Below are the code and all the weights of a small trained network. Each question names an input and a class and asks about switching units off, where a switched-off unit gives its printed mean instead of its output.

import numpy as np


def w(rows, s, z=0):
    codes = np.array(rows[::2]) - 128.0
    scale = np.full(codes.shape[1], s)
    scale[-1] = z or s
    return codes * scale


def f(y):
    return y / 2 * (1 + np.tanh(0.7978845608 * (y + 0.044715 * y**3)))


def log_softmax(a):
    a = a - a.max(-1, keepdims=True)
    return a - np.log(np.exp(a).sum(-1, keepdims=True))


def net(x, mask):
    res = np.array(x, float).reshape(1, 3) / 4 @ E
    y = f(res @ A[0][:, :-1].T + A[0][:, -1])
    res = res + np.where(mask, y, B[0][:, -1]) @ B[0][:, :-1]
    return log_softmax(res[-1] @ U[:, :-1].T + U[:, -1])


A, B = {}, {}
E = w([
[114,225,104,5,237,86,50,91,4,203],'x0',
[213,27,136,185,181,235,83,229,57,253],'x1',
[224,109,251,52,47,17,12,227,105,51],'x2',
],0.0051)
A[0] = w([
[53,225,153,82,70,20,140,59,192,14,127],'neuron 0',
[176,134,234,95,75,51,42,203,138,86,106],'neuron 1',
[206,127,194,89,49,48,51,195,126,83,78],'neuron 2',
[140,216,138,4,228,57,45,115,30,166,156],'neuron 3',
[236,49,168,188,170,195,60,239,74,208,232],'neuron 4',
[164,57,172,230,19,156,176,189,217,37,47],'neuron 5',
[39,212,108,77,72,54,186,49,214,16,51],'neuron 6',
[7,150,10,205,206,208,251,3,168,186,198],'neuron 7',
[215,113,235,69,63,7,46,204,104,86,202],'neuron 8',
[186,20,178,217,27,130,149,171,241,35,163],'neuron 9',
[105,32,166,226,69,159,220,146,220,72,78],'neuron 10',
[198,120,201,96,62,67,32,182,113,64,91],'neuron 11',
[144,58,185,196,50,134,177,161,211,71,253],'neuron 12',
[201,23,163,178,155,208,69,238,90,228,66],'neuron 13',
[202,44,175,176,164,209,86,200,63,231,52],'neuron 14',
[132,209,104,23,206,76,28,103,22,178,59],'neuron 15',
[66,242,167,75,66,12,139,53,195,13,163],'neuron 16',
],0.0044,0.0054)
B[0] = w([
[228,80,117,203,212,49,83,211,134,72,199],'neuron 0',
[60,193,49,213,125,227,223,100,163,212,167],'neuron 1',
[55,198,8,231,140,209,232,55,232,216,160],'neuron 2',
[65,64,218,40,193,92,134,92,16,194,193],'neuron 3',
[202,105,126,197,156,77,71,237,46,59,213],'neuron 4',
[39,2,185,55,240,46,219,14,152,236,172],'neuron 5',
[225,39,59,241,251,38,128,139,203,93,182],'neuron 6',
[79,243,65,216,67,202,194,203,62,168,254],'neuron 7',
[72,221,73,213,61,230,195,225,66,183,205],'neuron 8',
[69,86,204,62,181,99,138,105,38,169,205],'neuron 9',
[37,63,165,75,238,107,214,56,113,216,175],'neuron 10',
[71,185,45,218,125,188,214,107,195,209,162],'neuron 11',
[80,131,221,56,96,139,84,171,13,119,217],'neuron 12',
[238,61,64,225,242,44,126,125,207,79,172],'neuron 13',
[229,29,68,225,249,30,141,66,235,97,164],'neuron 14',
[41,12,205,37,245,50,195,6,135,220,167],'neuron 15',
[219,87,133,199,182,67,61,220,118,57,213],'neuron 16',
],0.0059,0.0098)
U = w([
[55,230,11,236,106,237,215,116,162,202,53],'0',
[241,43,92,214,193,17,58,161,177,38,29],'1',
[21,41,232,22,178,69,157,27,90,207,35],'2',
[138,217,209,86,57,197,43,229,35,55,242],'3',
[224,90,97,13,17,216,78,51,240,62,2],'4',
[209,67,82,36,1,203,60,30,230,69,2],'5',
[197,80,80,31,14,207,53,52,238,72,2],'6',
],0.0072,0.0062)

Each question gives the input, the list of numbers given to net, and the class t.
The units are the neurons (one row each of A and B). Each row of codes is followed by its name. A weight is (code - 128) times the scale printed after its matrix; where a second scale follows, it is the last column's (A, B and U).
mask holds one flag per neuron, in row order. A switched-off neuron (its flag False) gives its mean, the last column of its row in B, instead of its output. The means were averaged over made-up inputs and are rounded, as every weight is.
A unit's drop is (log p(t) with every unit on - log p(t) with that unit switched off) / (log p(t) with every unit on - log p(t) with every unit switched off).
The circuit of an input: a set's keep is (log p(t) with only the set's units on - log p(t) with every unit switched off) / (log p(t) with every unit on - log p(t) with every unit switched off). Starting from the 12 units with the biggest drops (on a tie, the unit counted first), units are removed one at a time, each time the one whose removal leaves the highest keep (on an exact tie, the one counted first), for as long as the keep stays at least 0.8.
circuit, biggest first: the units of the circuit, biggest drop first
most important unit: the unit with the biggest drop
k most important neurons: the k neurons with the biggest drops, biggest first
drop of u: that unit's drop, to one decimal
input [8,7,-6], class 2: most important unit	neuron 15
input [3,-2,-2], class 3: circuit, biggest first	neuron 5; neuron 2; neuron 14
input [-1,3,0], class 3: 2 most important neurons	neuron 6; neuron 0
input [0,-3,2], class 3: circuit, biggest first	neuron 14; neuron 5
input [6,-6,6], class 0: circuit, biggest first	neuron 8; neuron 2
input [8,8,0], class 1: 3 most important neurons	neuron 4; neuron 13; neuron 14
input [-3,-2,0], class 3: 2 most important neurons	neuron 15; neuron 3
input [-7,-6,5], class 2: 2 most important neurons	neuron 5; neuron 9
input [5,-1,-4], class 2: 2 most important neurons	neuron 8; neuron 3
input [3,4,4], class 0: 2 most important neurons	neuron 8; neuron 16
input [5,-5,-4], class 1: 2 most important neurons	neuron 8; neuron 16
input [-3,0,1], class 3: 2 most important neurons	neuron 15; neuron 3
input [-4,1,4], class 0: 2 most important neurons	neuron 8; neuron 3
input [-8,3,7], class 2: circuit, biggest first	neuron 5
input [6,-7,-1], class 1: 2 most important neurons	neuron 16; neuron 0
input [7,7,-1], class 1: 3 most important neurons	neuron 4; neuron 13; neuron 14
input [-3,-4,-2], class 1: 2 most important neurons	neuron 8; neuron 6
input [-6,2,-4], class 2: drop of neuron 6	0.0
input [-8,6,-5], class 2: drop of neuron 10	0.1
input [-4,-3,4], class 0: circuit, biggest first	neuron 8
input [-3,3,4], class 0: drop of neuron 0	0.1
